Below is a small trained network, with its code and all its weights. Each question gives an input and a target symbol and asks what happens when units are switched off, that is, made to give their printed mean instead of their output.

import numpy as np


def w(rows, s, z=0):
    codes = np.array(rows[::2]) - 128.0
    scale = np.full(codes.shape[1], s)
    scale[-1] = z or s
    return codes * scale


def f(y):
    return y / 2 * (1 + np.tanh(0.7978845608 * (y + 0.044715 * y**3)))


def softmax(a):
    e = np.exp(a - a.max(-1, keepdims=True))
    return e / e.sum(-1, keepdims=True)


def log_softmax(a):
    a = a - a.max(-1, keepdims=True)
    return a - np.log(np.exp(a).sum(-1, keepdims=True))


def net(x, mask):
    ids = ['ΔΘΣΨαβεζηλμξπτ'.index(c) for c in x.split()]
    T = len(ids)
    res = E[ids] + P[:T]
    r = res
    for j in range(2):
        rows = slice(3 * j, 3 * j + 3)
        q, k, v = (r @ M[0][rows].T for M in (Q, K, V))
        z = softmax(np.where(np.tri(T) > 0, q @ k.T / 3**0.5, -1e9)) @ v
        o = O[0][rows]
        res = res + np.where(mask[j], z, o[:, -1]) @ o[:, :-1]
    y = f(res @ A[0][:, :-1].T + A[0][:, -1])
    res = res + np.where(mask[2:18], y, B[0][:, -1]) @ B[0][:, :-1]
    return log_softmax(res[-1] @ U[:, :-1].T + U[:, -1])


Q, K, V, O, A, B = {}, {}, {}, {}, {}, {}
E = w([
[15,145,142,67],'Δ',
[124,217,163,164],'Θ',
[115,94,211,53],'Σ',
[127,105,153,89],'Ψ',
[84,133,160,88],'α',
[104,169,110,149],'β',
[142,106,78,126],'ε',
[68,210,178,85],'ζ',
[58,51,135,44],'η',
[137,157,140,129],'λ',
[139,93,156,93],'μ',
[25,150,85,161],'ξ',
[165,186,98,199],'π',
[2,167,143,77],'τ',
],0.013)
P = w([
[122,107,169,238],'0',
[156,58,122,131],'1',
[70,193,45,141],'2',
[129,180,206,122],'3',
[140,57,119,133],'4',
[67,188,6,154],'5',
[116,162,204,95],'6',
],0.016)
Q[0] = w([
[142,191,33,95],'head 0',
[186,87,158,173],'head 0',
[129,63,13,95],'head 0',
[235,117,190,75],'head 1',
[170,237,58,76],'head 1',
[38,163,2,126],'head 1',
],0.0082)
K[0] = w([
[145,118,20,181],'head 0',
[254,30,167,158],'head 0',
[145,34,22,102],'head 0',
[167,187,122,21],'head 1',
[106,172,160,245],'head 1',
[55,92,163,206],'head 1',
],0.0087)
V[0] = w([
[11,154,71,195],'head 0',
[101,130,203,159],'head 0',
[216,171,118,248],'head 0',
[206,193,140,254],'head 1',
[207,232,214,188],'head 1',
[60,227,250,93],'head 1',
],0.0074)
O[0] = w([
[126,212,169,94,254],'head 0',
[122,148,201,218,155],'head 0',
[59,64,173,46,37],'head 0',
[136,151,104,220,104],'head 1',
[253,202,107,204,80],'head 1',
[236,223,105,81,151],'head 1',
],0.0073,0.0056)
A[0] = w([
[251,145,162,156,152],'neuron 0',
[45,101,98,144,190],'neuron 1',
[176,216,102,159,186],'neuron 2',
[116,111,192,182,248],'neuron 3',
[194,70,182,109,79],'neuron 4',
[170,22,44,143,108],'neuron 5',
[157,46,103,146,239],'neuron 6',
[109,187,132,86,73],'neuron 7',
[124,65,147,180,195],'neuron 8',
[147,70,102,58,105],'neuron 9',
[135,76,141,83,63],'neuron 10',
[217,124,70,135,145],'neuron 11',
[146,124,224,159,253],'neuron 12',
[166,163,82,52,159],'neuron 13',
[248,148,139,208,108],'neuron 14',
[91,128,73,192,154],'neuron 15',
],0.011,0.0049)
B[0] = w([
[87,163,78,140,176],'neuron 0',
[88,203,100,128,203],'neuron 1',
[111,38,194,110,247],'neuron 2',
[151,168,191,89,193],'neuron 3',
[122,86,183,242,143],'neuron 4',
[195,126,2,156,165],'neuron 5',
[186,191,124,171,174],'neuron 6',
[215,68,61,122,189],'neuron 7',
[183,173,163,104,173],'neuron 8',
[125,21,107,145,170],'neuron 9',
[92,52,104,151,158],'neuron 10',
[202,166,159,185,143],'neuron 11',
[148,106,190,71,211],'neuron 12',
[149,80,152,98,179],'neuron 13',
[131,163,64,116,184],'neuron 14',
[83,130,196,170,172],'neuron 15',
],0.0083,0.011)
U = w([
[98,152,138,83,175],'Δ',
[217,176,238,59,176],'Θ',
[189,54,220,164,2],'Σ',
[189,104,167,158,96],'Ψ',
[127,90,186,69,143],'α',
[131,168,147,203,177],'β',
[255,153,68,100,95],'ε',
[203,133,166,5,135],'ζ',
[96,71,135,145,131],'η',
[189,138,157,143,83],'λ',
[226,93,158,109,31],'μ',
[24,180,147,161,84],'ξ',
[232,218,111,154,127],'π',
[117,238,47,3,140],'τ',
],0.0086,0.0047)

Each question gives the input, a string of symbols that net reads in full, and the target symbol t.
The units are the heads (3 rows each of Q, K, V and O) and the neurons (one row each of A and B). Each row of codes is followed by its name. A weight is (code - 128) times the scale printed after its matrix; where a second scale follows, it is the last column's (O, A, B and U).
mask holds one flag per unit, heads first, then neurons. A switched-off unit (its flag False) gives its mean, the last column of its rows in O or B, instead of its output. The means were averaged over made-up inputs and are rounded, as every weight is.
A unit's drop is (log p(t) with every unit on - log p(t) with that unit switched off) / (log p(t) with every unit on - log p(t) with every unit switched off).
The circuit of an input: a set's keep is (log p(t) with only the set's units on - log p(t) with every unit switched off) / (log p(t) with every unit on - log p(t) with every unit switched off). Starting from the 12 units with the biggest drops (on a tie, the unit counted first), units are removed one at a time, each time the one whose removal leaves the highest keep (on an exact tie, the one counted first), for as long as the keep stays at least 0.8.
circuit, biggest first: the units of the circuit, biggest drop first
k most important neurons: the k neurons with the biggest drops, biggest first
which heads matter: for each layer, one digit per head in row order, 1 if its drop is at least 0.15 and else 0, layers parted by /
input Θ η β, target π: most important neuron : [neuron 14]
input η η Σ, target τ: which heads matter : 01
input β η η η ξ, target ξ: which heads matter : 01
input ζ ε Ψ π η Ψ, target ε: which heads matter : 11
input ε η β η η μ, target ξ: which heads matter : 01
input ζ Ψ Ψ ε η Δ, target ε: circuit, biggest first : [head 1; neuron 7]
input Δ η Σ Ψ π, target π: which heads matter : 10
input η π π, target τ: which heads matter : 11
input Θ η ε, target π: which heads matter : 01
input Δ η η π ε α, target ζ: which heads matter : 11
input Δ η ε Ψ τ τ, target ζ: which heads matter : 11
input ε β τ π α α, target ξ: circuit, biggest first : [head 1; neuron 15]
input τ π η, target ζ: circuit, biggest first : [head 1; neuron 2; neuron 13]
input ε ε π η η ξ, target ξ: 2 most important neurons : [neuron 15; neuron 1]
input π Δ ε ζ η Δ, target β: circuit, biggest first : [head 1]
input Δ Σ ζ μ ε ε, target ζ: circuit, biggest first : [head 0; head 1; neuron 13; neuron 2]
input ε π β, target ξ: circuit, biggest first : [head 1; neuron 15; neuron 1]
input η ε π Ψ Σ, target Σ: circuit, biggest first : [neuron 4; head 0]
input α η π π τ, target τ: which heads matter : 00
input π μ ζ, target β: which heads matter : 01
input η η ε π Σ π, target τ: circuit, biggest first : [head 0]
input ζ η η ξ ε α, target ε: 2 most important neurons : [neuron 14; neuron 7]
input π Θ η τ η β, target β: circuit, biggest first : [head 1; neuron 15]
input ε π Ψ π π, target π: 3 most important neurons : [neuron 2; neuron 6; neuron 5]
input ε η Θ Σ η, target η: circuit, biggest first : [head 1; neuron 9; neuron 10]
input η η η ε ε, target ε: circuit, biggest first : [neuron 5; head 0]
input Θ ξ π ε Θ η, target π: 2 most important neurons : [neuron 11; neuron 14]
input Θ η ξ, target π: circuit, biggest first : [head 1]
input π η τ, target β: 2 most important neurons : [neuron 2; neuron 15]
